Each row was made from one small tree. The marks that hang from a mark follow it in brackets, in alphabetical order. Every link used is in the known rows. Write each row's tree.
Each row is shifted at random along 3 fixed directions that mean nothing.
Known rows
K[D[J[H W] N Y] T]: [-14.9  19.2   1.0  16.7  -2.6   8.0   2.3 -14.1  15.5  -6.9   0.4   8.0
  13.4   8.8   9.9  29.8  13.1   2.2 -31.8 -16.0   4.2  -4.6  15.8  -5.0
   5.1   5.0  12.8   2.6  13.1 -11.6  -7.0  30.0  13.9   9.1  26.9   1.2
 -25.4  -8.2 -22.7 -24.9  10.8]
C[D[J[W] N[K[T]]] Y]: [ 10.7  10.4   5.7  17.8  -6.2 -21.1  10.2 -13.8  29.9  -8.6  -6.6  25.6
  51.7  -6.1 -22.4 -11.3  22.4  13.2  -8.6  -2.5 -10.9 -19.8   7.7 -16.9
  -4.6  -0.9 -17.3   7.0 -13.2   6.9  -8.4   7.2   0.8   0.9 -34.6  -3.5
  13.7  -1.7 -10.2  29.2  -5.8]
K[D[N] T]: [  4.1   9.9   0.3   7.8   2.9  12.7   0.6 -12.8   9.1  -4.0  -1.8   6.7
  27.9   8.9  -1.1  14.4   4.8   7.2 -13.0  -3.2  -2.1  -5.4   4.4  -7.5
   4.5   0.0  -2.0   4.1  11.5  -9.1   0.9  17.0   3.4  -3.8  17.1  -2.3
  -7.9 -19.0 -10.6  -4.2   1.2]
W[E[C[D[N] T Y]] J]: [ -4.0   4.7 -23.6 -10.2  -0.1  18.9 -22.7  13.3   3.4  14.2  12.3  23.7
  -7.6  29.2   0.0  26.7 -32.4   3.0   9.0   6.9  39.4 -25.5  19.4   2.9
 -11.8   0.5  15.9 -26.2  30.6   4.6  -3.5  -6.0  13.6 -23.2  11.4   9.5
  -1.8   9.9 -44.5 -41.4  19.9]
N[D[J[H W[C]] Y] K[T]]: [ 14.9  27.4  -2.3  11.7  -8.6   1.3   8.9 -13.7  25.1  -1.0   5.5  15.2
  19.6  18.2   4.2  18.3  -1.5  11.6 -20.8 -14.8  -1.2  -2.0   5.9 -11.1
  -2.6   4.6   6.5   1.3   7.5  -2.8   3.8  27.6  10.9  16.6  22.4   3.8
 -16.4  -7.5   0.5 -14.7  -0.1]
Y[J[H W] K[D T]]: [ 28.5  19.0   9.5   4.5 -10.3   3.2   2.4 -21.9   0.3   4.6  -3.0  21.9
   8.1   8.8 -23.6   2.3 -12.5  33.6 -15.7  22.5  11.2 -17.4  -2.9 -24.2
   8.2  -9.3  -7.6   6.0   9.6  15.1  -0.3   7.5  12.5  -8.9 -24.4   5.2
  -9.7  -5.6   8.1   4.3   2.6]
N[D[J[W] K[T] Y]]: [ 18.3  23.9   5.2  21.1 -11.8  -4.5  12.6  -2.4  27.0   2.6   2.0  23.8
  47.0  14.3 -18.7  -0.7  -0.7  20.7 -10.3   2.2  -1.3 -14.5   1.3 -16.2
  -9.7 -11.6  -8.7  13.1  -3.6  12.4   5.7  17.8   7.1 -25.2   0.0  -7.2
   2.9  -5.1  -9.1  16.7  -1.3]
C[K[D[J[W] N] T]]: [ 28.8   9.3  14.6   8.7  -6.4 -13.2  10.4 -10.3  16.5  -1.9 -11.7  26.0
  59.5  -6.9 -33.7 -17.8  10.5  27.3  -7.4  10.3  -7.9 -20.9  -0.3 -29.4
 -12.4  -9.9 -24.8  11.8 -11.1   9.7   1.1   0.5   3.8 -20.7 -39.2  -0.7
  11.5  -7.1  -0.5  42.9   1.1]
N[D[J[T W[C]] Y[H K]]]: [ 50.9   7.8  12.1   5.0 -20.9 -10.8  -0.5 -25.6  15.9   7.7 -16.0  19.4
   1.1  15.4 -17.2 -16.5  -4.1   5.9  -9.8   4.6  27.3 -26.3  14.6 -15.0
  -5.1  -5.5  -8.0   1.7 -12.2  11.5  19.1  -5.8  10.9   2.8 -34.7   0.5
  14.7  19.1  11.3   9.8   8.0]
Y[J[H W[C E]] K[D T]]: [ 15.4  20.6   2.4   0.3  -9.3  13.6 -12.4  -9.4  -1.5   3.4   7.9  16.0
  -6.8  16.0 -10.1  17.4 -17.4  22.6 -25.4  16.4  21.6  -9.9   3.2 -18.4
   7.6   0.8   3.1 -10.1  21.0   0.3   2.5  10.5  16.3  -0.9  -9.7  10.5
 -21.0 -10.4  -6.5 -23.9  10.9]
W[C[D T] H J]: [ -0.1  16.8 -10.7   1.8   1.5   6.7 -10.9  -1.6  17.2  -8.7  14.6  20.9
   0.1   3.7 -14.1   3.6 -13.2  11.3 -13.1  17.7  21.1   3.1  -3.8 -13.6
  -4.1  -2.8 -10.2   8.4   7.7   1.8   8.8   7.1  -9.1 -12.6  -7.7   2.9
  -7.6 -22.0 -13.4 -30.9   0.4]
W[C[Y] T[J[H K[D]]]]: [ 40.6  -7.0  -0.8 -23.5 -15.5  12.7 -26.6  -4.8  -6.9  18.3  -3.9  -6.0
 -48.0  14.4   9.2   8.2 -15.4  -9.0   1.4   0.4  56.2 -18.7  22.7  -6.6
  -7.7   8.4  10.8 -40.4  22.2  -9.4   5.7 -18.4   2.1  17.6 -23.6   7.9
  -1.8  31.7 -19.3 -14.0  27.2]
H[T[J[K[D[Y]] W[C E]]]]: [ 40.8   2.5   7.7  -3.0 -16.0  -5.4 -11.8   0.4   4.5   4.6  -9.9  -0.6
   3.5  -7.2 -16.0  -6.0   0.6   3.8 -13.5  -3.8  29.7 -15.3  18.2 -15.7
 -10.7  12.9  -6.9 -17.7  -3.3  -0.3   9.3  -5.5   4.0  17.3 -29.8   7.4
   6.9  23.2  16.5  -0.2  11.2]
H[T[J[K[D] W]]]: [ 35.1   4.9   8.7  -5.1  -9.0  -1.8   0.7  -9.9   2.7   6.6 -10.2   7.7
   8.8  -6.3 -16.8  -2.9  -2.9  15.5  -5.3   2.6  18.2 -17.8   4.4 -16.2
  -8.8   6.9  -6.8  -8.7   1.7  11.3   4.7   0.7   5.9  10.3 -19.5   5.1
   6.7  16.2  18.9   8.5   2.7]
N[D[J K[T] Y]]: [ 30.3   8.9  14.7  27.8 -14.8 -24.7  16.5  -5.3  35.9 -16.4 -11.6   4.9
  51.7 -15.6 -19.4 -23.6  33.7   8.7 -20.2 -12.2 -19.5   4.5  10.7 -18.1
  -7.4  -2.9 -25.5  11.7 -32.7  -3.9   9.2   9.8  -9.8   2.2 -23.4  -9.5
  16.2   0.8   4.5  38.1  -5.6]
H[T[J[K[D]]]]: [ 44.5  -8.0   8.6 -13.1  -9.3   0.3  -3.4 -10.5   0.7   8.3 -13.3  -4.1
  -9.8  -4.3  -5.7  -0.8   0.7   1.3   0.0  -6.6  24.5 -16.6  16.6  -8.8
  -7.6  11.1  -1.0 -20.7   2.0   4.5   3.5  -9.5   2.9  20.9 -17.1   4.4
  11.6  29.0  16.2   7.8  10.5]
J[H K W]: [ 11.5   7.9  11.7   0.7 -12.2 -13.3   0.8  -3.6  -4.5   2.0  -5.9   7.9
  -5.1 -14.2  -7.6  -8.7   0.7  14.1 -13.9   3.3   2.7  -4.7 -11.8 -14.2
 -13.4   3.1  -2.7  -4.7  -4.7   4.8   7.0   1.3  13.9   9.6 -40.0  10.2
  -7.4  10.8  21.4   6.2  -0.2]
C[D K Y[J]]: [  2.3 -15.8  -4.6  -4.7  -0.1 -13.6  -2.9  -2.1   8.3  -5.5   2.1  -1.6
 -12.4  -3.3   1.6   7.8  20.0 -18.4   7.5  -9.9  -3.9 -14.0  10.3   2.5
   2.3  13.8   4.7 -24.6  -1.1  -8.6 -32.2  -7.8  -2.7  40.1 -26.4   0.9
   1.3  25.1 -13.2   3.8  18.2]
W[C[K Y[H]] J T]: [ -3.7   6.8 -11.2 -13.0  -1.9  11.5 -21.4   2.9  -0.6   9.6  16.9  16.1
 -37.0  17.4   2.7  17.2 -19.4   2.1   2.4  12.9  40.3 -15.5   9.0  -8.4
   1.4   2.2   5.2 -16.7  22.7 -13.8  -2.6   1.8  -1.7   4.7   6.2   4.1
 -16.0   4.9 -38.9 -34.8  20.4]
E[C[D Y] W[H J T]]: [  1.0  19.2 -21.3  -0.7   0.5  27.1 -16.0  -2.6   6.7   8.8  19.5  40.1
  -4.3  29.8 -18.3  18.2 -46.2  33.8   2.2  27.9  34.2 -23.0  -6.4  -9.3
  -6.9 -12.2   9.4  -7.5  24.3  19.4  -1.1   9.1   2.0 -34.3   6.6   5.1
  -9.7 -14.3 -18.4 -54.8  11.7]
W[E[C] H T[J]]: [ 16.5  -0.6  -3.7 -10.3  -5.3   4.2 -24.0   6.7   1.3  -3.5   1.3   0.7
 -32.8  -3.3   2.8   0.5   0.3   1.1 -18.1  -1.3  40.0   7.2  21.2  -7.7
 -10.1  10.9   0.6 -26.0   1.3 -19.3  21.6  -5.4 -14.1   5.2  -8.3  16.1
   2.3  12.7  -4.1 -43.3  18.2]
K[D[J N] T]: [ 26.5   7.1  15.6  16.2  -6.7  -8.2  10.8 -18.0  24.0 -13.0 -18.6  10.1
  53.0 -12.8 -19.8 -16.6  24.5  17.7 -19.4  -1.4  -7.1  -1.6  10.2 -21.7
  -4.1  -5.2 -24.8  12.2 -15.3  -0.5  10.5   4.9  -1.6 -11.7 -21.0  -5.2
  11.8 -13.5  -7.3  36.0  -3.8]
H[T[J[K]]]: [ 37.6  -0.6   5.0 -13.6  -9.3   0.3  -1.6  -3.9  -1.8  14.3  -6.5   9.4
  -2.0   2.2 -16.6  -3.2 -12.6  13.1   7.4   5.5  28.3 -26.1  10.2 -12.0
  -7.4   1.5  -2.3 -11.9   6.2  16.3   5.1 -11.4   6.5  -3.0 -16.1   3.7
  13.8  23.2  16.0   9.6   6.0]
Y[J[H[T] K[D[N]] W]]: [ 28.1  -2.1  11.3  -6.3 -10.0  -4.7  -1.8 -26.0  -1.5   3.0 -15.5  -9.7
 -37.0  -5.5   9.9   9.7   5.6  -3.0 -12.6 -12.2  20.1 -10.8  14.2  -4.9
  -5.0  15.7   8.8 -22.9   6.6  -2.9   4.8  -1.8  22.5  34.3 -25.5  11.0
 -14.6  30.0   2.4 -12.4  20.7]
T[J[H W[E]]]: [ 32.5  -6.1   0.9 -22.6 -14.6   5.7 -12.9  -8.5 -17.1  23.6  -7.9   2.8
 -39.9  13.3   6.1   6.9 -17.4  -3.5   1.6   3.2  51.0 -14.2  25.7  -2.5
 -13.3   5.5  19.3 -32.2  15.7  16.7   9.9 -21.3  15.7  -3.7 -29.7  16.8
   4.3  44.4   2.1  -8.2  21.6]
Y[H[T] K]: [ 28.9  -2.7   8.7  -8.9  -5.8   2.1  -7.7 -16.0  -8.0  14.4   0.4  15.5
 -30.8  15.2 -11.1   2.0 -13.4   7.4   2.9   9.0  21.2 -35.6  11.1  -6.3
  13.6  -2.5   1.9  -0.3   2.4   8.4   2.6  -5.9   3.3  14.0 -12.3   4.5
   7.0  17.3  23.4 -16.4  10.2]
J[H K T W[C[D[Y]]]]: [ 13.1  13.5   4.2   2.7 -16.7  -6.0 -13.5  -3.5   1.9  -4.0  -3.4  16.0
  -2.2  -5.4  -8.7   1.7  -0.8   6.9 -31.1  -4.5  23.9  -9.0  -6.5 -13.2
  -9.4  11.0   6.6  -9.5   4.8  -5.9   7.5   7.4  20.1  23.4 -28.8   7.6
 -14.3   8.2  12.7 -12.9   2.2]
Y[H J[T W] K[D]]: [ 29.3  11.4  11.1   2.6  -8.9  -4.7  -1.2 -32.1  -3.3   1.9 -10.1  23.2
 -16.5   7.3 -13.9  -1.0  -3.7  21.7 -20.9  16.5  19.2 -24.8   1.4 -17.9
  16.0  -3.1  -7.4   5.0   0.4   7.6   4.9   7.4  12.7  15.3 -24.1   4.9
  -2.9   4.9   6.6  -6.7   1.6]
C[D[Y] K T[J[W]]]: [ 15.0   7.7 -12.7  -2.8  -2.6  -9.4  -2.2   3.0   7.0   9.6   4.3  31.0
  35.0  12.9 -33.5   6.4  -9.8  10.1   7.0  10.3  14.8 -45.1   6.8 -14.3
  -6.1  -5.9  -1.6   2.1   8.2  20.6 -25.8  -2.1  -0.1  -9.3 -21.7   4.5
  10.3  16.3   4.9   8.0   5.4]
C[D[J[H] N Y]]: [ -3.3   1.8   0.3   6.0  -2.9  -5.0   3.4 -12.6  20.0   0.0  -1.4   6.6
   2.3  11.2   6.7  14.6   7.5  -8.6  -9.9 -11.1   9.2 -22.3  19.6   4.8
  -5.8  -0.3  15.5  -4.3   1.4   3.4  -6.3   3.8  15.2   1.7  -5.3  -3.3
   1.1  11.7 -14.8 -13.3  12.1]
E[C[D T Y[H J]]]: [-18.2  14.6 -21.3   9.8   5.3   5.7  -3.4   6.0   7.4  -4.3  12.2  31.2
  13.7  12.4 -19.5  13.4 -15.1  22.8   3.2  13.7  -4.1 -26.0 -11.5  -5.7
  17.3  -9.9  -2.4   9.0  11.1  14.0 -18.3   8.8  -0.3  -0.9   9.0   1.3
  -5.9 -22.0 -21.9 -28.8  -0.4]
K[D[Y[H]] T[J]]: [ 20.1   3.5  -3.9  -2.7  -6.5  15.8  -7.4 -12.7  -3.1   7.5  -1.4   1.8
 -13.7  20.1   7.1  23.6  -0.7  -3.7 -12.7  -6.0  29.6 -12.4  24.1  -3.8
  14.5   3.4  12.6 -10.2  15.2  -4.1  -8.2   8.7  -1.3  16.4  19.0   1.3
  -6.2  12.1  -4.8 -17.3  14.1]
Y[J[H T] K]: [  0.5  10.1   4.2   3.1  -4.6  -9.3   1.8 -15.4   0.6  -9.2  -0.3  13.0
 -16.3  -6.8  -5.2   5.7   6.2  15.1 -25.3   4.2   3.1  -6.5   1.5 -10.2
  15.3   3.0   0.9  -0.6   2.0  -3.4  -2.8  10.6  10.7  17.7  -5.8   5.1
 -11.2   0.8   4.0 -14.1  -2.6]
E[W[H[T[J[K]]]]]: [ 33.6   7.9   2.0  -5.5  -8.8   2.7  -2.4  -8.4  -3.0  10.3   1.7  22.9
  -1.3   5.5 -25.5  -7.7 -23.5  26.7  -1.7  18.3  24.8 -23.5   0.4 -16.6
  -8.6  -6.6  -4.9  -2.5   1.0  26.0  10.1  -5.2   3.3 -22.5 -28.2   8.3
   7.4   8.0  30.9 -11.1   4.4]
E[C[D[N] Y] W[H J T]]: [ 38.6  -9.8   0.7   5.4 -10.4  -8.0 -15.2 -28.9  14.2 -11.3 -16.0   7.9
 -13.6 -11.9 -17.4 -21.2   7.5   3.4 -11.2  -0.3  24.1  -3.1  24.9 -11.7
  -9.4   6.6 -11.5 -19.8 -20.6  -2.2  12.5 -14.1 -12.9  11.2 -57.8   8.4
  12.0  19.7   1.9 -17.0  19.3]
E[W[T[J]]]: [ -7.0  10.7  -9.2   0.6   2.7   9.3  -2.3 -10.2  -0.5  -3.6   6.0  10.8
   2.2   2.7  -4.8  12.2  -7.3  15.4 -14.5   5.2  10.6  -2.6   2.2  -5.0
   2.7   2.6   5.2  -6.7   8.4   3.3  -2.5  15.9  -2.1  -5.4  17.7   5.7
  -8.4  -5.9   3.1 -24.4  -2.9]

Write each row's tree
[ 36.1  -1.2   7.1   5.3 -13.5 -15.6  -1.8 -19.1  12.1  -1.3 -10.3  -2.3
 -12.4   0.1  -4.1  -5.4  15.1 -10.6 -14.1 -10.1  10.6 -13.6  21.8  -6.0
   0.4  12.9  -3.9 -10.9 -17.7  -7.5   9.8   4.2  -2.8  38.6 -22.5   7.1
  10.6  26.5  32.6 -14.2   8.7] => N[D[Y[H[T[J[W[E]]]] K]]]
[ 21.9  14.9   5.3  -0.8 -11.3  -2.6   1.6  -3.3   7.4   0.9  -5.4  23.6
  13.0  -7.8 -11.9  -4.0 -10.3  30.8 -17.4  14.4  20.3  -6.7 -10.4 -21.5
 -17.3  -4.2  -8.6  -0.5   5.2   5.3  14.0   7.3  14.9 -11.2 -17.0   1.9
  -1.8  -0.6  -1.4   4.8  -7.6] => W[J[H K[D] T]]
[-11.3  25.4  -2.4  14.5  -2.9  -5.7   3.8   1.6   9.7  -1.9  10.2  26.2
  20.0   2.8 -18.2   5.2  -4.0  26.6  -8.4  19.5  -1.3 -19.3 -14.2 -19.6
   4.4  -8.2 -13.8  10.5   9.4   4.1  -7.1  18.9   6.7 -15.9 -13.0   0.3
 -12.9 -20.7 -16.2  -7.9  -1.6] => C[Y[J[K[D[N] T] W[H]]]]
[ 29.3   6.7  13.2  -3.4  -6.6   9.2  -4.0 -33.4  -0.6  14.2  -5.6  23.7
 -13.3  26.2  -5.2  11.2  -8.7  12.3 -11.3   8.9  23.4 -35.7  17.7 -13.3
  10.7  -6.9   3.3  -1.8  10.3   8.1   3.1   3.5  13.2  -1.6 -13.0   4.0
   1.8   7.0  -4.4  -5.4  14.1] => Y[H K[D[J[W] N] T]]
[ 18.7  10.3   4.8  -6.4  -4.5  12.3  -3.9 -23.5  -4.3  11.5   1.5   8.1
 -33.6  17.4   1.9  25.5 -18.8  13.0 -10.1   7.1  19.9 -23.0   5.7  -6.2
   7.4   4.3  15.2 -11.7  22.7   8.4  -6.3   9.9  20.9  18.6  -0.3   8.9
 -20.5  12.4   1.9 -31.4  16.6] => Y[J[H[T] W] K[D]]
[  2.2   8.1   0.7  15.0  -7.7  -6.5  -1.7   6.7   6.6  -3.5   6.5   1.7
  12.6  -0.3  -3.8   9.7  17.6  -1.6 -21.7 -14.5   2.9  -3.6  24.0  -7.4
  11.8   2.6   1.9  -2.7  -3.5 -10.2 -12.1  13.5  -8.0   5.5   5.7  -4.6
  -3.0  10.5 -11.6   3.8   5.7] => D[K[T[J]] Y]
[ 41.1   5.8   0.7  -2.6  -7.6   2.4  -0.7 -15.7   3.3   8.9  -4.9   5.2
   1.9  15.6   2.7  11.0   0.5   5.2  -9.9 -10.5  15.7 -15.1  23.2 -10.8
   8.6   3.5   2.4  -7.4   5.0  -3.1  -4.1   6.9  -3.3  22.1   4.5   3.0
   3.0  14.0   7.1   1.6   4.8] => N[K[D[Y[H]] T[J]]]
[ 14.1   5.6   1.2  11.0 -11.4  -9.9  -3.8   4.5   4.3   3.2   0.1   4.7
  -3.5   7.0  -4.1   4.2   3.8  -0.4 -12.0  -8.6  17.7 -16.7  21.6  -3.4
   6.7  -2.7   3.7  -2.5  -0.5  -3.0  -5.0   1.3   7.2  -3.1  -4.2  -6.0
  -2.4  21.7 -22.0   2.0  11.2] => D[K Y[J[T]]]
[ 11.5  -1.2 -14.7   2.0  -4.6   6.1 -17.4  -1.0  -6.9   0.3   1.6  16.3
 -17.7   5.6 -15.2  -0.4 -15.8   6.4   0.3   0.5  13.0 -12.8   9.8  -3.4
   6.2  -0.6   1.5 -10.5   1.9  10.2  -7.3  -8.9  -8.6   3.1 -18.7  14.0
  -4.7   8.0   1.9 -34.8  17.1] => E[C[T Y] W[H]]
[  4.2  19.9   0.7  -0.7  -6.6   4.9 -18.2  15.7   8.0   0.3  16.8  20.6
   3.9   4.6 -14.5   7.0 -16.8  15.1 -19.3  11.3  22.3 -11.4 -14.4 -15.4
 -18.2   8.7  -2.3  -8.6  11.0  -3.8  13.6  11.0  10.2  -2.1 -18.5  10.6
 -10.9 -12.1  12.0 -35.5   5.2] => J[K W[C[D] E H[T]]]
[-17.0  12.0   5.5   8.5   4.2   0.0   8.6  -4.6  16.0   5.5   8.6  15.7
  11.2  13.9  10.8  19.4   2.1   7.1 -11.3  -7.7  -4.7 -21.5  14.4  -1.2
  -4.1  -7.2   9.1  -2.1   8.8   4.0  -1.2  14.4  18.3 -26.1  12.2  -5.8
  -3.1  -3.5 -47.3  -1.5   8.0] => D[J K N]
[ -8.0  15.6  -9.2  -2.0   1.3  10.4 -19.9  25.4  11.5  -6.1  28.9  24.7
  16.1  12.1 -14.1  12.3 -11.2  10.8 -17.6  13.7  13.6  -4.1  -8.9 -14.4
  -9.3   2.6  -2.1  -5.7  13.0 -12.5   4.2   9.0  -4.3 -12.0  -4.9   7.4
  -9.4 -27.9  -2.2 -37.7   8.4] => W[C[D K[T]] E H]
[ 30.9   3.0  16.8   2.9  -6.5  -1.7   0.8 -30.8   6.9   3.0  -9.4  18.6
  -0.2  10.4 -10.0  -1.6   7.2  12.9 -16.5   6.2   8.5 -27.6  17.0 -16.8
  12.4  -6.5  -9.0   3.5  -5.2   1.6   4.9   2.7   3.5   5.0 -21.4   0.7
   9.5   0.8   2.6   6.5   6.8] => Y[H K[D[J N] T]]
[ -4.5   8.7   2.8  10.2   1.8  -7.2   9.2 -14.2  26.1 -11.5  -5.1  22.5
  39.1  -1.5 -10.0   1.1  13.9  10.3 -16.0  -2.0  -2.0 -14.9   1.7  -6.4
  -7.0  -1.7  -3.7   7.5  -3.6   5.2   2.2  10.8  11.6  -9.9  -3.3  -6.3
   9.6 -11.0 -14.5   7.7  -7.9] => C[D[J[T] N]]
[ -3.1  17.4  -1.3  19.9   0.5 -24.3  13.4 -11.8  18.1  -6.8  -0.6   5.0
  22.8  -0.5  -5.3   0.6  11.7   7.7 -13.5  -6.5 -17.1 -19.0  14.7  -8.2
  10.0  -4.0  -9.1  15.1 -11.8  -5.7  -2.6  16.3   6.7   0.5  -4.3  -3.6
  -2.4  -7.6  -8.0  -3.0  -4.5] => D[N[K] Y[J]]
[ -4.4   8.6  -7.2   3.3   4.3  -5.2   1.0   0.9  10.7   4.7   4.8  23.5
  18.8  14.1  -8.5  18.4  -0.8   5.1  -2.4  -2.9  -0.4 -42.1  10.1  -8.0
   1.1  -6.6   0.2   7.4   9.7   0.5 -19.4  10.7   6.0  -1.3   8.6   2.7
  -4.9   0.8 -21.2 -12.9  11.8] => C[K[D[J N Y[H]]] T]
[  5.8  11.2 -12.4   8.4  -5.0 -12.5 -14.9  12.3  25.1  -9.6   7.3  19.9
  34.7  -5.0 -19.8  -6.1   2.9   6.1 -12.2   5.5  12.0 -10.4  14.7 -15.9
 -10.6   5.3 -20.3  -7.2  -2.1  -9.6   4.8   0.0  -4.7  -5.1 -27.2   5.0
   7.8  -8.9 -26.2  -7.8  -1.6] => W[C[D[N[K]] T Y] E J]
[  6.7  12.4  -2.4  -6.5  -6.0  11.1 -12.8  -7.4  -9.3   9.8   2.3  23.8
 -22.5  16.5  -2.2  11.1 -18.6   6.2  -9.1   6.0  40.2  -9.7  -1.3  -4.1
  -4.1   1.4  12.5   0.0  20.4   5.2  11.0   5.6  12.5  -9.0   4.7   9.1
 -13.6  10.0  -0.4 -29.1   8.2] => J[T W[H]]
[  5.8   4.7   2.4  -4.0 -11.9  -0.2 -11.8   3.0   3.1   2.0  -3.2   7.7
 -15.0  -0.4   1.1   3.6  -1.5  -0.3 -16.3  -5.8  28.5   0.3  16.1  -5.6
 -11.7   6.5   6.7 -14.7   6.5   3.5   9.0  -8.1  13.3   0.7 -16.1  13.6
  -8.9  16.3 -17.8 -12.0  15.5] => D[J[H W[C[T] E]]]
[ 19.8  16.2  -7.8  -4.4  -3.1  18.0  -6.6  -4.2  -5.5  11.3   9.1  31.3
  -2.0  16.7 -23.6   6.5 -41.9  38.6  -3.2  19.9  19.6 -25.6  -6.7 -15.1
  -3.9  -9.6   4.9  -5.8  11.8  29.4   7.6   2.0   9.3 -26.5  -8.5  10.7
  -2.4  -9.2  17.0 -36.1   8.1] => E[C W[H[T[J[K]]]]]
[ 23.7  10.9   8.2  -3.1  -4.8   5.4  -0.7 -31.7  -0.3  11.9  -3.9  11.3
 -23.3  16.2  -3.6  18.3 -15.9  14.9  -9.8   9.0  17.5 -32.8  10.6  -9.8
   5.6   0.4   9.2  -7.3  17.3  10.6   0.4   7.2  24.5   8.5 -14.8   7.9
 -14.0  11.2   0.7 -23.8  16.5] => Y[J[H[T] W] K[D[N]]]
[-16.8  19.0   0.5   5.7  -2.8   0.0   3.4  10.1   1.5  -7.4  12.1  16.2
  13.9  -8.2  -5.6  11.5   1.4  23.7 -21.3   2.9  -9.7   0.9 -19.3 -14.1
   0.6   0.4   0.0   3.8   8.8  -6.0  -2.9  21.2   7.9   2.8   8.7   4.5
 -18.1 -19.7  11.1 -10.4  -9.5] => J[H K[T]]
[  0.0   8.0   2.4  -4.0  -5.6  -9.1  -2.5   2.6  -1.9  -0.7   0.1   5.0
   0.0 -10.8  -0.9   3.4   6.2   7.0 -19.3   0.6   9.7  -0.7   3.3 -11.5
  -9.9  12.0  -0.7 -20.1   0.4  -1.6   1.3   7.0   6.5   7.9 -18.1  11.2
   0.9  10.0   4.7  -0.9  -1.8] => T[J[K W[E]]]
